Here is a tiny trained network, its code and every weight. The questions are about switching its units off for an input and a target symbol, where a switched-off unit gives its printed mean instead of its output.

import numpy as np


def w(rows, s, z=0):
    codes = np.array(rows[::2]) - 128.0
    scale = np.full(codes.shape[1], s)
    scale[-1] = z or s
    return codes * scale


def f(y):
    return np.maximum(y, 0)


def softmax(a):
    e = np.exp(a - a.max(-1, keepdims=True))
    return e / e.sum(-1, keepdims=True)


def log_softmax(a):
    a = a - a.max(-1, keepdims=True)
    return a - np.log(np.exp(a).sum(-1, keepdims=True))


def net(x, mask):
    ids = ['ΛΨαγεζθμπ'.index(c) for c in x.split()]
    T = len(ids)
    res = E[ids] + P[:T]
    u = 0
    for l in range(2):
        r = res
        for j in range(3):
            rows = slice(2 * j, 2 * j + 2)
            q, k, v = (r @ M[l][rows].T for M in (Q, K, V))
            z = softmax(np.where(np.tri(T) > 0, q @ k.T / 2**0.5, -1e9)) @ v
            o = O[l][rows]
            res = res + np.where(mask[u + j], z, o[:, -1]) @ o[:, :-1]
        u += 3
        y = f(res @ A[l][:, :-1].T + A[l][:, -1])
        res = res + np.where(mask[u : u + 12], y, B[l][:, -1]) @ B[l][:, :-1]
        u += 12
    return log_softmax(res[-1] @ U[:, :-1].T + U[:, -1])


Q, K, V, O, A, B = {}, {}, {}, {}, {}, {}
E = w([
[60,146,195,118,157,90,173,160,215,178,119,65],'Λ',
[114,125,164,106,105,105,160,62,116,153,109,185],'Ψ',
[97,173,130,162,154,91,177,59,108,119,134,172],'α',
[73,162,51,109,170,113,74,140,176,168,216,157],'γ',
[233,187,112,97,127,206,73,230,86,196,165,170],'ε',
[105,160,44,187,34,113,91,137,64,131,154,168],'ζ',
[161,188,167,141,152,129,182,208,78,116,52,167],'θ',
[80,163,141,39,70,160,110,138,169,36,144,153],'μ',
[166,99,111,209,85,252,103,73,134,199,239,55],'π',
],0.018)
P = w([
[180,92,80,118,143,134,139,91,97,129,101,55],'0',
[150,106,199,184,156,113,98,155,124,103,185,134],'1',
[123,130,184,179,149,123,142,157,127,106,183,149],'2',
[115,90,149,148,133,163,122,170,132,122,133,202],'3',
[82,121,114,128,139,199,159,151,117,141,124,197],'4',
[74,152,116,120,120,213,195,131,133,146,101,223],'5',
[46,183,116,109,120,252,225,116,146,157,79,222],'6',
],0.013)
Q[0] = w([
[168,165,132,118,200,149,90,53,147,129,113,121],'0.h0',
[50,175,174,181,67,252,164,194,188,111,152,254],'0.h0',
[120,164,112,106,105,156,167,124,137,140,119,140],'0.h1',
[122,169,112,129,132,144,120,114,117,140,111,93],'0.h1',
[150,72,105,95,136,133,125,120,142,142,94,127],'0.h2',
[108,126,149,113,94,137,142,160,131,135,163,153],'0.h2',
],0.0076)
K[0] = w([
[89,116,111,119,100,156,127,140,89,165,136,121],'0.h0',
[97,139,187,99,100,182,92,128,173,1,156,156],'0.h0',
[106,125,137,105,127,128,95,123,97,108,124,109],'0.h1',
[121,103,147,105,152,117,162,134,83,111,166,103],'0.h1',
[139,91,140,200,161,158,138,135,130,111,147,128],'0.h2',
[114,156,89,111,96,173,168,130,146,113,109,114],'0.h2',
],0.0088)
V[0] = w([
[55,144,127,145,172,188,131,120,133,134,114,178],'0.h0',
[147,104,130,181,152,79,139,144,119,211,133,154],'0.h0',
[111,116,151,254,169,94,118,170,154,193,131,170],'0.h1',
[173,78,146,160,163,84,114,106,97,233,111,161],'0.h1',
[110,138,85,167,179,126,98,106,101,199,58,93],'0.h2',
[134,130,149,113,120,154,151,119,129,113,113,122],'0.h2',
],0.0095)
O[0] = w([
[144,86,113,79,114,55,106,152,49,128,228,70,255],'0.h0',
[145,179,142,99,93,126,36,72,59,220,10,126,2],'0.h0',
[231,115,112,117,150,185,195,119,154,124,157,254,198],'0.h1',
[166,58,117,162,149,202,175,119,160,96,99,128,117],'0.h1',
[157,129,70,215,177,131,199,145,146,96,185,81,81],'0.h2',
[100,173,131,142,146,132,156,163,78,110,160,91,134],'0.h2',
],0.0084,0.0045)
A[0] = w([
[149,129,115,156,156,49,77,109,65,141,87,207,108],'0.n0',
[144,118,139,141,91,216,100,49,154,167,181,142,14],'0.n1',
[191,83,201,80,111,74,118,145,202,1,161,37,34],'0.n2',
[137,72,105,61,104,115,206,87,156,112,90,113,55],'0.n3',
[131,156,94,55,143,175,97,206,122,120,125,190,115],'0.n4',
[120,55,161,156,78,144,96,116,89,120,17,80,66],'0.n5',
[112,172,165,72,108,183,131,186,169,244,150,115,95],'0.n6',
[20,187,160,42,97,109,99,140,134,201,76,202,182],'0.n7',
[117,97,154,169,105,181,77,96,167,213,213,99,174],'0.n8',
[213,196,123,99,196,151,105,161,177,165,150,98,218],'0.n9',
[187,87,169,166,204,155,160,107,132,156,87,138,66],'0.n10',
[129,142,74,128,147,224,205,142,212,116,86,192,3],'0.n11',
],0.0072,0.0028)
B[0] = w([
[26,194,153,122,137,109,96,110,157,82,71,109,181],'0.n0',
[109,185,178,93,119,151,144,140,91,64,88,193,193],'0.n1',
[151,115,143,190,182,176,103,107,108,185,83,254,202],'0.n2',
[52,108,131,201,120,125,150,138,167,169,201,111,146],'0.n3',
[127,133,189,148,112,143,171,131,237,115,82,110,254],'0.n4',
[125,112,178,191,51,159,104,66,107,143,63,122,141],'0.n5',
[130,110,162,93,61,117,118,90,84,102,112,144,204],'0.n6',
[132,215,122,151,167,101,78,89,25,76,85,121,218],'0.n7',
[120,157,108,40,123,117,179,94,110,69,74,151,211],'0.n8',
[69,137,199,125,100,101,99,127,190,140,65,102,207],'0.n9',
[98,203,173,160,98,66,110,136,104,156,188,134,195],'0.n10',
[82,103,107,188,115,157,180,70,140,141,102,78,213],'0.n11',
],0.0079,0.0088)
Q[1] = w([
[153,191,160,84,173,87,73,175,70,119,151,115],'1.h0',
[179,15,132,127,169,129,134,180,180,127,178,166],'1.h0',
[165,84,111,101,128,113,82,159,89,115,132,114],'1.h1',
[145,10,115,158,150,170,148,146,182,118,155,159],'1.h1',
[101,213,116,127,105,114,112,121,91,130,93,123],'1.h2',
[167,124,128,80,170,85,93,202,101,113,150,166],'1.h2',
],0.013)
K[1] = w([
[123,110,161,141,131,114,75,70,111,194,131,126],'1.h0',
[119,157,185,124,144,90,89,130,130,79,127,216],'1.h0',
[168,151,166,133,147,87,99,93,143,130,129,148],'1.h1',
[102,141,139,93,87,129,165,147,94,129,151,178],'1.h1',
[126,125,62,121,130,144,137,100,123,207,95,8],'1.h2',
[119,129,164,132,180,121,53,88,118,144,120,154],'1.h2',
],0.013)
V[1] = w([
[162,119,140,199,196,134,190,163,37,83,112,139],'1.h0',
[107,57,119,154,58,160,85,61,75,144,171,167],'1.h0',
[84,109,176,102,168,65,123,154,161,190,153,145],'1.h1',
[129,131,86,220,72,39,83,255,150,146,151,139],'1.h1',
[115,111,253,123,53,202,109,212,113,144,78,112],'1.h2',
[87,60,145,149,120,67,163,110,126,159,118,86],'1.h2',
],0.0091)
O[1] = w([
[149,195,86,108,141,142,172,247,26,173,146,197,187],'1.h0',
[68,52,154,76,113,195,57,174,101,97,186,102,140],'1.h0',
[156,161,166,33,209,124,140,124,149,90,143,127,43],'1.h1',
[89,193,208,135,86,117,139,98,136,158,185,137,38],'1.h1',
[93,203,60,149,98,128,112,174,160,95,128,2,245],'1.h2',
[219,146,104,178,190,235,4,100,172,128,180,114,129],'1.h2',
],0.011)
A[1] = w([
[115,120,110,239,130,203,171,111,162,97,126,167,253],'1.n0',
[161,175,169,103,80,83,131,129,102,120,186,180,19],'1.n1',
[120,120,134,55,94,57,119,187,97,88,174,116,137],'1.n2',
[189,183,124,134,114,106,141,95,179,85,151,73,141],'1.n3',
[79,206,182,67,151,163,93,31,131,153,177,84,117],'1.n4',
[163,24,162,141,159,189,105,85,151,91,149,145,49],'1.n5',
[155,131,93,160,108,164,142,140,114,80,93,182,159],'1.n6',
[162,95,183,91,105,56,159,198,143,128,190,115,29],'1.n7',
[253,71,126,125,186,175,127,192,129,191,144,217,153],'1.n8',
[207,65,87,173,103,136,114,114,134,158,76,117,80],'1.n9',
[173,186,111,112,72,131,66,178,98,143,170,69,14],'1.n10',
[101,93,98,138,142,156,57,104,95,155,80,103,67],'1.n11',
],0.0075,0.0037)
B[1] = w([
[128,90,165,25,133,75,52,117,195,216,137,108,251],'1.n0',
[120,112,72,126,133,145,176,175,200,124,33,93,181],'1.n1',
[244,126,93,170,108,150,115,89,104,49,141,151,198],'1.n2',
[79,85,81,162,70,183,130,70,112,170,131,236,193],'1.n3',
[197,31,108,195,87,117,121,253,134,76,163,134,176],'1.n4',
[143,205,77,19,153,88,118,86,105,168,121,64,173],'1.n5',
[162,80,154,164,173,85,122,171,166,173,144,89,218],'1.n6',
[135,95,144,190,211,140,92,72,99,66,187,124,164],'1.n7',
[50,92,95,151,142,194,234,93,70,123,104,58,169],'1.n8',
[147,144,191,122,125,136,170,152,69,80,118,214,178],'1.n9',
[86,135,136,35,170,102,119,131,130,93,95,173,199],'1.n10',
[165,159,211,143,163,111,153,118,66,97,185,105,186],'1.n11',
],0.0064,0.021)
U = w([
[228,135,115,247,128,142,120,57,176,103,119,131,74],'Λ',
[167,150,155,132,155,131,100,109,148,114,135,39,127],'Ψ',
[123,125,129,181,171,176,161,74,127,128,108,114,7],'α',
[177,128,163,114,137,23,151,43,174,105,93,93,188],'γ',
[104,140,110,187,110,105,129,57,170,84,74,59,26],'ε',
[110,102,187,157,47,88,133,99,147,157,195,139,222],'ζ',
[187,211,116,132,111,73,157,126,148,163,140,114,183],'θ',
[144,179,178,209,146,101,161,69,120,2,119,132,227],'μ',
[190,66,115,172,104,54,130,126,139,102,74,70,18],'π',
],0.0044,0.002)

Each question gives the input, a string of symbols that net reads in full, and the target symbol t.
The units are the heads (2 rows each of Q, K, V and O) and the neurons (one row each of A and B). Each row of codes is followed by its name. A weight is (code - 128) times the scale printed after its matrix; where a second scale follows, it is the last column's (O, A, B and U).
mask holds one flag per unit, layer by layer, with each layer's heads first. A switched-off unit (its flag False) gives its mean, the last column of its rows in O or B, instead of its output. The means were averaged over made-up inputs and are rounded, as every weight is.
A unit's drop is (log p(t) with every unit on - log p(t) with that unit switched off) / (log p(t) with every unit on - log p(t) with every unit switched off).
The circuit of an input: a set's keep is (log p(t) with only the set's units on - log p(t) with every unit switched off) / (log p(t) with every unit on - log p(t) with every unit switched off). Starting from the 12 units with the biggest drops (on a tie, the unit counted first), units are removed one at a time, each time the one whose removal leaves the highest keep (on an exact tie, the one counted first), for as long as the keep stays at least 0.8.
circuit, biggest first: the units of the circuit, biggest drop first
most important unit: the unit with the biggest drop
k most important neurons: the k neurons with the biggest drops, biggest first
k most important neurons of layer l: the k neurons of layer l with the biggest drops, biggest first
heads that matter: for each layer, one digit per head in row order, 1 if its drop is at least 0.15 and else 0, layers parted by /
input Ψ α θ, target Ψ: most important unit => 0.h0
input γ θ ζ ε, target γ: heads that matter => 100 / 101
input μ μ ζ Ψ θ Ψ Λ, target μ: circuit, biggest first => [0.h1; 0.n7; 1.n0]
input α ε γ θ Λ ε, target α: circuit, biggest first => [1.h2; 1.n8]
input π μ γ Ψ ε π γ, target π: 2 most important neurons => [0.n8; 0.n1]
input Ψ γ Λ, target Ψ: heads that matter => 110 / 101
input Λ α Ψ Ψ Ψ, target Λ: circuit, biggest first => [1.h2; 1.h0]
input Λ γ γ, target Λ: circuit, biggest first => [1.h2; 1.h0]
input θ π ζ ε θ π ζ, target θ: circuit, biggest first => [0.n1; 1.h0]
input ζ α α Ψ, target ζ: circuit, biggest first => [1.h1; 1.h0]
input α ζ γ ζ, target α: circuit, biggest first => [1.h2; 1.n8; 0.h2]
input ε θ α, target ε: circuit, biggest first => [0.h0; 1.h2; 0.n9; 1.h0]
input ε γ θ α Λ Ψ Λ, target ε: heads that matter => 100 / 001
input θ μ Λ π Ψ μ ε, target θ: heads that matter => 011 / 100
input ζ μ α μ α, target ζ: most important unit => 0.h2
input α α Λ γ ζ π, target α: circuit, biggest first => [0.n1; 1.h2; 1.n8; 0.h2]
input α ζ θ γ Ψ θ ε, target α: circuit, biggest first => [1.h2; 1.n8]
input α α ζ, target α: circuit, biggest first => [1.h2; 1.n8; 0.h2; 1.h0]
input θ α γ θ γ ζ Ψ, target θ: heads that matter => 101 / 100
input ε γ μ θ Λ Ψ, target θ: heads that matter => 100 / 100
input Ψ θ π γ, target Ψ: heads that matter => 110 / 101
input Ψ ε μ μ α, target Ψ: heads that matter => 111 / 101
input Λ α θ π Λ, target Λ: heads that matter => 100 / 101
input θ Ψ γ α γ, target θ: heads that matter => 101 / 100
input Ψ μ μ, target Ψ: most important neuron of layer 1 => [1.n5]
input μ γ π α α π, target π: 2 most important neurons of layer 0 => [0.n8; 0.n1]
input ζ Ψ Ψ μ μ, target ζ: circuit, biggest first => [0.h2; 1.h1]
input θ α θ, target θ: circuit, biggest first => [1.h0]
input Ψ γ α Ψ, target Ψ: heads that matter => 110 / 101
